Here is a tiny trained network, its code and every weight. The questions are about switching its units off for an input and a class, where a switched-off unit gives its printed mean instead of its output.

import numpy as np


def w(rows, s, z=0):
    codes = np.array(rows[::2]) - 128.0
    scale = np.full(codes.shape[1], s)
    scale[-1] = z or s
    return codes * scale


def f(y):
    return np.maximum(y, 0)


def log_softmax(a):
    a = a - a.max(-1, keepdims=True)
    return a - np.log(np.exp(a).sum(-1, keepdims=True))


def net(x, mask):
    res = np.array(x, float).reshape(1, 5) / 4 @ E
    y = f(res @ A[0][:, :-1].T + A[0][:, -1])
    res = res + np.where(mask, y, B[0][:, -1]) @ B[0][:, :-1]
    return log_softmax(res[-1] @ U[:, :-1].T + U[:, -1])


A, B = {}, {}
E = w([
[122,133,116,132,130],'x0',
[79,25,87,52,187],'x1',
[105,210,108,20,49],'x2',
[1,145,204,135,128],'x3',
[127,129,126,129,129],'x4',
],0.0084)
A[0] = w([
[129,90,135,172,119,92],'N0',
[126,90,143,171,155,87],'N1',
[145,104,141,216,160,94],'N2',
[203,114,72,145,99,146],'N3',
[136,89,134,178,130,104],'N4',
[153,169,147,166,104,118],'N5',
[106,44,84,94,150,150],'N6',
[8,122,196,173,116,115],'N7',
[200,142,86,120,157,99],'N8',
[161,198,159,172,142,126],'N9',
[180,91,76,124,104,93],'N10',
[61,119,145,137,128,37],'N11',
[171,179,145,224,60,188],'N12',
[138,182,103,26,58,4],'N13',
[87,25,66,66,151,153],'N14',
[151,125,117,119,137,115],'N15',
[145,92,140,177,171,60],'N16',
[193,104,70,116,123,77],'N17',
[142,103,89,168,155,20],'N18',
[150,134,139,108,143,104],'N19',
[125,85,155,188,115,77],'N20',
[111,146,140,159,106,184],'N21',
[126,93,101,198,142,79],'N22',
[168,118,104,107,142,101],'N23',
],0.016,0.0023)
B[0] = w([
[102,151,107,109,118,169],'N0',
[104,169,102,106,110,185],'N1',
[101,164,56,103,100,217],'N2',
[115,126,231,162,93,215],'N3',
[111,158,98,109,100,181],'N4',
[128,100,121,90,193,188],'N5',
[185,90,112,113,206,216],'N6',
[120,104,246,198,53,234],'N7',
[121,103,179,189,82,198],'N8',
[176,97,105,127,201,201],'N9',
[101,109,196,155,95,192],'N10',
[132,109,180,174,95,171],'N11',
[198,81,119,93,243,248],'N12',
[62,193,6,102,64,225],'N13',
[200,115,104,93,243,243],'N14',
[127,119,143,148,115,150],'N15',
[95,153,77,117,84,197],'N16',
[116,119,203,167,84,202],'N17',
[104,149,122,126,102,175],'N18',
[108,146,151,134,139,138],'N19',
[110,154,100,103,99,182],'N20',
[150,110,136,127,152,166],'N21',
[104,155,78,109,103,192],'N22',
[116,115,167,152,110,169],'N23',
],0.021,0.013)
U = w([
[182,57,121,96,254,173],'0',
[103,83,253,202,50,180],'1',
[63,206,20,81,54,2],'2',
],0.0085,0.0017)

Each question gives the input, the list of numbers given to net, and the class t.
The units are the neurons (one row each of A and B). Each row of codes is followed by its name. A weight is (code - 128) times the scale printed after its matrix; where a second scale follows, it is the last column's (A, B and U).
mask holds one flag per neuron, in row order. A switched-off neuron (its flag False) gives its mean, the last column of its row in B, instead of its output. The means were averaged over made-up inputs and are rounded, as every weight is.
A unit's drop is (log p(t) with every unit on - log p(t) with that unit switched off) / (log p(t) with every unit on - log p(t) with every unit switched off).
The circuit of an input: a set's keep is (log p(t) with only the set's units on - log p(t) with every unit switched off) / (log p(t) with every unit on - log p(t) with every unit switched off). Starting from the 12 units with the biggest drops (on a tie, the unit counted first), units are removed one at a time, each time the one whose removal leaves the highest keep (on an exact tie, the one counted first), for as long as the keep stays at least 0.8.
circuit, biggest first: the units of the circuit, biggest drop first
top k neurons: the k neurons with the biggest drops, biggest first
drop when u is switched off: that unit's drop, to one decimal
input [0,-5,-3,4,2], class 0: circuit, biggest first	(N12)
input [6,-7,-7,1,8], class 0: top 2 neurons	(N12, N13)
input [-3,-3,-7,-7,-4], class 1: top 4 neurons	(N3, N13, N8, N17)
input [-6,-5,6,5,3], class 2: top 3 neurons	(N13, N14, N6)
input [-2,-8,7,-3,-4], class 0: top 2 neurons	(N12, N9)
input [8,-4,-6,-6,-1], class 1: top 2 neurons	(N3, N13)
input [6,3,6,-5,5], class 2: top 3 neurons	(N13, N7, N11)
input [-7,4,5,0,1], class 2: top 3 neurons	(N13, N12, N9)
input [-4,-7,-1,-8,-2], class 1: top 3 neurons	(N3, N8, N14)
input [3,-1,0,2,6], class 1: top 3 neurons	(N14, N12, N6)
input [4,5,6,1,-8], class 2: top 3 neurons	(N13, N12, N9)
input [-3,7,-8,-5,-2], class 2: top 4 neurons	(N16, N12, N2, N22)
input [4,7,8,-8,1], class 1: top 2 neurons	(N17, N10)
input [8,3,5,-2,-6], class 2: circuit, biggest first	(N13)
input [-5,-8,8,-7,-6], class 0: top 3 neurons	(N12, N9, N5)
input [-7,-6,5,2,-1], class 0: drop when N12 is switched off	0.9
input [6,-5,0,4,8], class 0: drop when N12 is switched off	0.2
input [0,-8,7,0,-4], class 0: drop when N12 is switched off	3.3
